[[13, 57, 60, 54, 58, 26, 14, 13, 72, 76, 17, 68, 62, 70],
 [21, 43, 62, 19, 57, 25, 19, 32, 70, 51, 26, 15, 13, 63],
 [53, 12, 43, 50, 24, 64, 43, 38, 44, 58, 32, 39, 15, 32],
 [22, 72, 42, 11, 41, 52, 18, 60, 35, 31, 9, 34, 47, 33],
 [48, 32, 45, 40, 31, 66, 55, 26, 34, 56, 62, 37, 37, 14],
 [47, 59, 9, 19, 51, 24, 44, 36, 72, 16, 45, 39, 47, 11],
 [40, 69, 10, 45, 38, 35, 55, 59, 29, 63, 44, 70, 56, 44],
 [62, 21, 9, 29, 38, 53, 69, 46, 65, 71, 70, 13, 63, 68],
 [62, 64, 47, 30, 30, 45, 40, 43, 43, 64, 12, 26, 14, 47],
 [67, 31, 57, 24, 58, 49, 12, 53, 56, 60, 47, 60, 69, 62]]
21

[[60, 76, 48, 61, 45, 22, 46, 40, 45, 29, 26, 50],
 [45, 50, 45, 34, 45, 49, 45, 35, 41, 59, 59, 43],
 [41, 38, 36, 26, 33, 52, 39, 20, 53, 46, 34, 58],
 [55, 15, 23, 45, 73, 60, 46, 69, 55, 46, 45, 45],
 [47, 45, 32, 41, 57, 53, 46, 45, 45, 48, 39, 45],
 [42, 44, 69, 28, 47, 49, 42, 42, 39, 66, 58, 45],
 [38, 63, 42, 51, 45, 34, 40, 27, 41, 33, 58, 55],
 [45, 58, 43, 45, 36, 45, 41, 29, 43, 45, 61, 45],
 [40, 45, 41, 45, 32, 40, 46, 28, 42, 38, 60, 53],
 [38, 39, 75, 26, 45, 51, 48, 50, 45, 70, 57, 36],
 [45, 45, 35, 29, 40, 52, 44, 20, 45, 48, 36, 55],
 [36, 45, 55, 43, 50, 45, 52, 87, 47, 59, 45, 32]]
45

[[30, 92, 49, 43, 72, 72, 44],
 [20, 82, 53, 57, 70, 77, 38],
 [28, 95, 51, 39, 72, 71, 43],
 [22, 86, 51, 51, 70, 75, 39],
 [23, 89, 52, 50, 69, 76, 42],
 [17, 79, 53, 57, 69, 79, 38],
 [16, 73, 54, 61, 65, 80, 36]]
20

[[19, 42, 43, 68, 67, 47, 16, 10],
 [13, 10, 33, 41, 52, 77, 67, 29],
 [13, 16, 42, 42, 66, 77, 51, 17],
 [43, 43, 69, 76, 45, 15, 10, 20],
 [35, 41, 55, 77, 65, 25, 13, 10],
 [42, 51, 70, 70, 31, 15, 10, 31],
 [13, 10, 34, 41, 54, 77, 67, 26],
 [38, 41, 59, 77, 61, 22, 13, 12],
 [76, 59, 29, 14, 13, 32, 41, 52],
 [78, 54, 20, 12, 15, 41, 41, 62],
 [78, 57, 20, 12, 13, 40, 41, 62]]
13

[[640, 420, 373, 591, 563, 515, 538, 797, 652],
 [408, 481, 552, 88, 475, 556, 472, 339, 585],
 [368, 502, 682, 232, 381, 269, 505, 461, 248],
 [819, 329, 651, 493, 365, 231, 541, 412, 538],
 [215, 299, 252, 625, 449, 668, 214, 517, 331],
 [618, 169, 401, 249, 726, 521, 565, 437, 409],
 [375, 379, 704, 289, 647, 201, 496, 614, 365],
 [546, 173, 409, 384, 282, 278, 258, 382, 350],
 [682, 380, 450, 186, 440, 403, 147, 639, 588]]
408

[[40, 24, 0, 26, -1, 0, 13, 19],
 [-5, 17, -10, 5, 8, 18, -7, -35],
 [-4, 30, -22, 21, 14, 22, 43, -12],
 [-30, 1, -5, -9, 20, 21, 30, 19],
 [44, 9, 21, 22, -8, -11, -13, -2],
 [-32, -4, -1, -20, 15, 21, -11, -9],
 [12, 13, 9, 31, 6, 1, 48, -7],
 [7, -22, 39, -3, 1, -11, -11, 18],
 [-12, -16, 28, 6, 12, -2, 46, 30]]
-5

[[688, 662, 439, 440, 572, 395, 434, 547, 434, 384, 431, 655, 363],
 [484, 433, 243, 477, 304, 444, 673, 481, 398, 559, 432, 183, 662],
 [407, 435, 483, 462, 464, 450, 421, 304, 508, 684, 440, 635, 357],
 [504, 551, 324, 373, 327, 659, 324, 416, 488, 534, 309, 534, 529],
 [341, 418, 383, 485, 372, 360, 998, 646, 644, 459, 459, 111, 696],
 [479, 479, 456, 461, 453, 455, 466, 477, 470, 488, 459, 522, 455],
 [544, 692, 397, 383, 469, 460, 343, 480, 528, 520, 328, 731, 389]]
484

[[19, -10, -8, -24, 3, -26, -27, -9, -2, -1],
 [-21, -23, -2, -16, 19, 0, 19, -25, 7, -2],
 [-22, -33, 1, -13, 11, 10, 14, -1, 4, -21],
 [21, 22, -8, -14, 0, -29, -7, -12, 1, 21],
 [-11, 3, 4, 18, 11, 11, 6, -37, 2, 23],
 [-18, -6, -5, -21, 15, -8, 33, -17, 9, 5],
 [-18, 4, 1, 6, 14, 8, 28, -30, 6, 19],
 [-9, -16, 10, 29, -3, 31, -15, 4, -5, -12],
 [18, -4, 3, 10, -13, 4, -36, 21, -8, -14],
 [17, 38, -3, 1, -9, -16, 11, 9, 2, 21],
 [0, -29, -2, -9, 12, -4, -26, -28, -2, -3]]
-21

[[338, 335, 148, 113, 91, 320, 314, 176, 0, 238, 300, 318, 330, 302, 347],
 [172, 142, 479, 177, 839, 155, 26, 193, 106, 316, 164, 304, 173, 290, 53],
 [327, 330, 248, 274, 215, 308, 328, 270, 276, 228, 197, 305, 310, 297, 319],
 [333, 325, 207, 129, 245, 288, 273, 161, 46, 172, 107, 331, 302, 305, 286],
 [327, 326, 238, 227, 232, 300, 307, 235, 201, 213, 170, 313, 306, 300, 306],
 [326, 342, 327, 490, 236, 324, 397, 413, 632, 255, 192, 278, 311, 289, 342],
 [334, 327, 198, 130, 217, 294, 282, 167, 45, 184, 142, 328, 308, 305, 298]]
172
---
array([[ 978,  411,  345,  498,  445],
       [-525, -597,  647, -806, -664],
       [ 890,  217,  376,  273,  260]]) out 260

array([948, 243, 468, 363]) out 363

array([ -5,  27,   2, -10, -34]) out -34

array([171, 155, 143,  52,  90, 197]) out 197

array([6472, 5221, 2519, 8850, 5915, 5830]) out 5830

array([[ 57,  76, 161, 165, 146, 166, 169],
       [ 58, 207, 175,  92, 194, 186, 163],
       [185,  24,  44, 110,  32,  36,  52]]) out 52

array([[48, 75, 73, 57, 90],
       [46, 53, 43, 11, 84]]) out 84
---
[134.2, 78.4, -163.6, 8.2, 47.8] Out: 8.2
[[-1.9, 0.6, 0.4, -1.3], [1.5, -0.2, 1.6, 1.6]] Out: 0.4
[[-2.0, -1.9, 1.1, -0.7], [1.2, -0.1, -0.3, -2.1], [-0.9, -0.4, 1.7, 1.5]] Out: 1.1
[-0.053, 0.028, 0.081, 0.086, -0.118, 0.134, -0.090] Out: 0.134
[0.09, 0.03, 0.04, 0.08, 0.15, 0.17, -0.18] Out: 0.17
[0.11, 0.05, 0.08, 0.05, 0.16, 0.03, -0.12] Out: 0.03
[0.165, 0.101, -0.148, 0.035, 0.079] Out: 0.035
---
[-60  42 -67 -58 -55  -9  23] -> -58, 42
[ -9   6 -44 -64 -10] -> -44, 6
[ 53 -67  33  -1  51  49 -71] -> -1, 53
[ 63 -34  23  38  51] -> 23, 63
[-41 -45  59 -26 -50] -> 59, 59
[ 39  28  24  50  20 -63  36] -> 50, 50
[ 46  38  14 -32 -61] -> 14, 46
---
 0.042   0.197  -0.009  -0.200  -0.094
 0.037   0.192  -0.011  -0.200  -0.094
ans = -0.011

  26.3    85.9  -119.8    49.0   198.7    72.0    -3.0 ans = 198.7

 0.14  -0.13   0.03   0.07   0.07   0.06  -0.11 ans = 0.07

 10.589  -12.197    5.129   -7.103 ans = -12.197

-11.1   -3.3   -3.8  -19.9   20.4    3.0  -14.0 ans = 20.4

 17.95   -0.48    3.75   -8.05   -5.42  -13.62 ans = -8.05

 0.168   0.071   0.017  -0.102 ans = 0.071

 -7.6   -2.5  -10.4   -9.2   21.8    3.7   -7.9
-14.5    9.8  -19.4   -8.7   -4.0   16.2    0.4
ans = -4.0

-0.12   0.19  -0.01   0.09
 0.12   0.01   0.04   0.01
ans = 0.01
---
49,20,54,-38,-33
39,20,59,-38,-33
57,20,36,-38,-33
| 49

17,16,-15,-6,0
-7,-14,-51,-17,-1
-6,-13,-58,-35,14
| 17

-62,55,4,-38,34
25,4,-6,14,-1
21,-18,-17,16,-16
| -62

-41,-56,-7,-31,-23,-16
-45,-22,12,-52,-24,-11
-12,-25,-33,49,-20,-40
| -41

21,44,0,-10,-13,4,0
21,-16,3,20,6,0,0
21,-9,0,2,54,19,-7
| 21

-67,69,-72,71,-70
-57,58,-61,61,-63
9,-6,7,-7,4
| -67

23,0,0,-7,10,0,-3
52,-7,17,28,-9,0,24
30,-3,9,14,-8,0,12
| 23

37,72,-27,5,-5,-30
24,57,-13,-16,-2,-21
24,68,-41,11,13,-48
| 37
